Below is a small trained network, with its code and all its weights. Each question gives an input and a class and asks what happens when units are switched off, that is, made to give their printed mean instead of their output.

import numpy as np


def w(rows, s, z=0):
    codes = np.array(rows[::2]) - 128.0
    scale = np.full(codes.shape[1], s)
    scale[-1] = z or s
    return codes * scale


def norm(h):
    return h / np.sqrt((h * h).mean(-1, keepdims=True) + 1e-5)


def f(y):
    return y / 2 * (1 + np.tanh(0.7978845608 * (y + 0.044715 * y**3)))


def log_softmax(a):
    a = a - a.max(-1, keepdims=True)
    return a - np.log(np.exp(a).sum(-1, keepdims=True))


def net(x, mask):
    res = np.array(x, float).reshape(1, 5) / 4 @ E
    u = 0
    for l in range(2):
        y = f(norm(res) @ A[l][:, :-1].T + A[l][:, -1])
        res = res + np.where(mask[u : u + 3], y, B[l][:, -1]) @ B[l][:, :-1]
        u += 3
    return log_softmax(norm(res)[-1] @ U[:, :-1].T + U[:, -1])


A, B = {}, {}
E = w([
[60,143,123,81,202,125,123,233,192,76,76],'x0',
[61,116,146,168,100,117,141,130,200,204,129],'x1',
[168,137,102,139,106,184,42,134,166,156,125],'x2',
[174,84,201,198,150,139,143,133,139,124,59],'x3',
[67,255,134,158,91,132,121,160,88,142,95],'x4',
],0.0096)
A[0] = w([
[157,232,134,181,119,146,137,179,81,115,118,154],'L0N0',
[163,87,245,186,169,223,91,137,85,115,3,20],'L0N1',
[228,159,65,87,117,236,61,154,179,221,63,2],'L0N2',
],0.0065,0.0024)
B[0] = w([
[232,53,190,100,201,148,118,152,162,166,117,242],'L0N0',
[80,139,7,171,142,87,115,141,111,119,198,254],'L0N1',
[86,126,146,61,181,40,247,80,91,129,37,240],'L0N2',
],0.012,0.0037)
A[1] = w([
[183,65,118,106,218,162,78,110,121,95,158,149],'L1N0',
[107,108,151,149,69,190,62,95,190,111,70,4],'L1N1',
[75,172,64,2,83,183,94,103,118,127,155,12],'L1N2',
],0.0071,0.0037)
B[1] = w([
[102,230,197,101,72,140,78,179,121,180,94,252],'L1N0',
[60,63,30,191,121,2,119,180,26,120,27,110],'L1N1',
[183,52,65,167,161,81,105,155,128,96,140,178],'L1N2',
],0.014,0.0044)
U = w([
[120,116,103,90,145,75,245,102,80,113,53,100],'0',
[161,78,45,196,154,76,52,180,109,125,169,87],'1',
[95,150,140,129,92,108,87,135,131,153,106,209],'2',
[147,137,170,117,118,173,88,150,181,182,126,115],'3',
[137,158,108,135,139,171,117,94,165,102,129,249],'4',
[90,124,99,143,91,180,107,99,132,79,79,2],'5',
],0.012,0.0064)

Each question gives the input, the list of numbers given to net, and the class t.
The units are the neurons (one row each of A and B). Each row of codes is followed by its name. A weight is (code - 128) times the scale printed after its matrix; where a second scale follows, it is the last column's (A, B and U).
mask holds one flag per neuron, layer by layer. A switched-off neuron (its flag False) gives its mean, the last column of its row in B, instead of its output. The means were averaged over made-up inputs and are rounded, as every weight is.
A unit's drop is (log p(t) with every unit on - log p(t) with that unit switched off) / (log p(t) with every unit on - log p(t) with every unit switched off).
The circuit of an input: a set's keep is (log p(t) with only the set's units on - log p(t) with every unit switched off) / (log p(t) with every unit on - log p(t) with every unit switched off). Starting from all 6 units, units are removed one at a time, each time the one whose removal leaves the highest keep (on an exact tie, the one counted first), for as long as the keep stays at least 0.8.
units of the circuit, in order: the units of the circuit, biggest drop first
unit that matters most: the unit with the biggest drop
top k neurons: the k neurons with the biggest drops, biggest first
k most important neurons of layer l: the k neurons of layer l with the biggest drops, biggest first
input [7,3,-5,-7,3], class 1: top 2 neurons => L1N2; L0N2
input [-8,7,8,0,-6], class 0: top 3 neurons => L0N2; L0N0; L1N0
input [-1,-6,2,6,7], class 3: top 3 neurons => L0N0; L1N0; L1N2
input [7,-4,-2,0,-7], class 3: top 3 neurons => L1N0; L0N2; L0N1
input [3,4,2,-5,8], class 3: units of the circuit, in order => L0N0; L0N1
input [-3,4,-2,-1,-5], class 3: top 2 neurons => L0N2; L0N1
input [1,-5,-5,3,6], class 3: top 3 neurons => L0N0; L0N2; L1N0
input [0,-8,-4,7,-5], class 2: top 3 neurons => L1N0; L0N2; L1N2
input [5,7,-2,7,4], class 1: units of the circuit, in order => L1N0; L0N1
input [-1,4,-4,-5,8], class 3: unit that matters most => L0N0
input [-7,4,4,-5,8], class 3: 2 most important neurons of layer 0 => L0N0; L0N1
input [4,6,7,-4,1], class 0: top 2 neurons => L0N2; L1N0
input [7,8,0,-8,-2], class 1: units of the circuit, in order => L1N2; L1N0
input [4,-3,4,-2,-7], class 3: units of the circuit, in order => L1N0
input [4,4,-3,1,-8], class 3: units of the circuit, in order => L0N2; L1N0
input [-1,3,-2,-2,-7], class 3: 2 most important neurons of layer 0 => L0N2; L0N1
input [2,4,3,5,5], class 1: top 3 neurons => L0N1; L1N0; L0N0
input [0,-1,2,4,-4], class 1: top 2 neurons => L0N1; L0N0
input [5,-8,7,-5,-5], class 2: top 2 neurons => L1N0; L0N1
input [4,6,8,-3,-4], class 0: units of the circuit, in order => L0N2
input [1,-2,0,3,4], class 3: 2 most important neurons of layer 0 => L0N0; L0N2
input [8,-8,6,-6,-7], class 2: top 2 neurons => L1N0; L0N1
input [-8,-3,7,-2,-8], class 3: top 2 neurons => L1N0; L0N1
input [5,-3,1,6,-5], class 1: top 2 neurons => L0N1; L0N0
input [1,-5,1,3,-4], class 2: 2 most important neurons of layer 1 => L1N0; L1N2
input [-4,-2,7,-6,3], class 0: 2 most important neurons of layer 0 => L0N2; L0N1
input [0,1,-1,-7,2], class 1: units of the circuit, in order => L1N2
